Read these off the array that follows.
1) What is the bottom-right entry?
2) What is the entry directly above 136?
3) What is the bottom-left entry?
128  128  138  138  139  139  151  134  118  117   99  118  119  123
128  138  139  139  139  139  127  128  128  129  128  128  128  127
128  128  128  128  136  139  128  128  120  124  127  131  134  130
128  138  139  138  139  139  130  129  128  127  126  132  133  127
128  128  128  138  139  139  127  126  120  126  128  133  125  128
128  138  139  139  139  139  128  124  119  128  130  131  123  125
128  134  139  139  139  139  151  133  118  118   99  117  119  123
128  128  128  128  128  138  127  128  123  127  132  128  123  121
1) 121
2) 139
3) 128

Read these off the row that follows.
1) Which number is the 1st entry from the right?
2) Which number is the 2nd entry from the left?
3) Which number is the third entry from the right?
4) Which number is the entry just right of the centre entry?
[135 111 150 109 118 111 116 138 129 127 116]
1) 116
2) 111
3) 129
4) 116

A =
[[143 118 137 138 121 120 121]
 [111 100 121 115 128 118 133]
 [129 110 135 126 123 111 131]
 [111 107 130 120 134 110 135]
 [119 151 148 140 142 110 143]
 [120 122 125 121 121 102 112]
 [ 98 126 118 127 113 118 148]]
Rows and columns are numbered from 1.
The entry in the bottom-left corner is 98
Find the entry just right of 151.
A: 148
Find the entry in row 1 and column 3.
A: 137
The entry in row 1 and column 2 -> 118
Find the entry just right of the centre entry.
A: 134
Find the entry directly below the centre entry.
A: 140
The top-right entry is 121
The entry in the top-left corner: 143
Find the entry in row 2 and column 3.
A: 121
Find the entry in row 2 and column 2.
A: 100
Find the entry at row 2, column 1.
A: 111
Find the entry just left of 151.
A: 119
Find the entry directly above the centre entry.
A: 126
The entry directly above 134 -> 123
The entry in row 3 and column 3: 135
The entry directly above the largest entry is 107
The entry in row 3 and column 1: 129

[151 114 139 145 119 148 145 151 154 148 139 134 122 119 134 131]
The third entry from the left: 139
The smallest entry: 114
Read off the entry just right of the largest entry.
148
The first entry from the right: 131
Read off the 5th entry.
119

Read these off the table that follows. Counting starts at 1.
1) Which number is the top-right entry?
2) Which number is the entry at row 1, column 1?
3) Which number is the entry in the bottom-left corner?
4) Which number is the entry just left of the largest entry?
5) Which number is the entry at row 2, column 1?
[[131 118 136 136 123 115 144 133 110 110 128 118 131 110 131]
 [128 141 123 123 136 143 115 125 148 148 131 141 128 148 128]
 [128 141 123 123 136 143 115 125 148 148 130 141 128 148 128]
 [128 141 123 123 136 144 115 125 149 149 131 141 128 149 128]
 [128 141 123 123 136 143 115 125 148 148 131 141 128 148 128]
 [128 141 123 123 136 144 115 125 149 149 131 141 128 149 128]
 [131 117 136 136 123 114 144 133 109 109 128 117 131 109 131]
 [131 117 136 136 123 114 144 133 109 109 128 117 131 109 131]
 [132 113 140 139 121 109 151 136 102 102 128 113 132 102 132]
 [128 141 122 122 135 143 115 125 149 149 130 141 128 148 128]
 [131 117 136 136 122 114 145 133 108 108 128 117 131 108 131]
 [131 115 138 138 121 111 148 135 105 105 128 115 131 105 131]
 [128 141 123 123 136 143 115 126 148 148 131 141 128 148 128]
 [131 117 136 136 122 114 145 133 109 109 128 117 131 109 131]
 [128 140 123 123 135 143 116 126 148 148 131 140 128 148 128]
 [128 141 123 123 136 144 115 125 149 149 131 141 128 149 128]]
1) 131
2) 131
3) 128
4) 109
5) 128

x =
[[131 139 122 143 154 134 134 110]
 [131 140 122 143 155 134 134 110]
 [128 119 137 116 104 125 125 149]
 [128 119 137 116 103 125 125 150]
 [131 139 122 142 153 134 134 111]]
Read off the first entry on the main diagonal.
131
The largest entry in the last column is 150
The second smallest entry is 104
Read off the third entry on the main diagonal.
137
Read off the entry in the bottom-right corner.
111
The entry in the top-right corner is 110
Read off the 2nd largest entry.
154
The third entry, reading row by row: 122
The largest entry in the last row: 153
Read off the first entry in the row that holds the smallest entry.
128
The entry just right of the smallest entry -> 125
Read off the last entry in the row that holds the largest entry.
110
The entry in the bottom-left corner -> 131

Read these off the row that follows.
1) What is the entry just right of 113?
2) What is the second largest entry?
3) What is the entry just right of 126?
[130 126 113  99 140]
1) 99
2) 130
3) 113
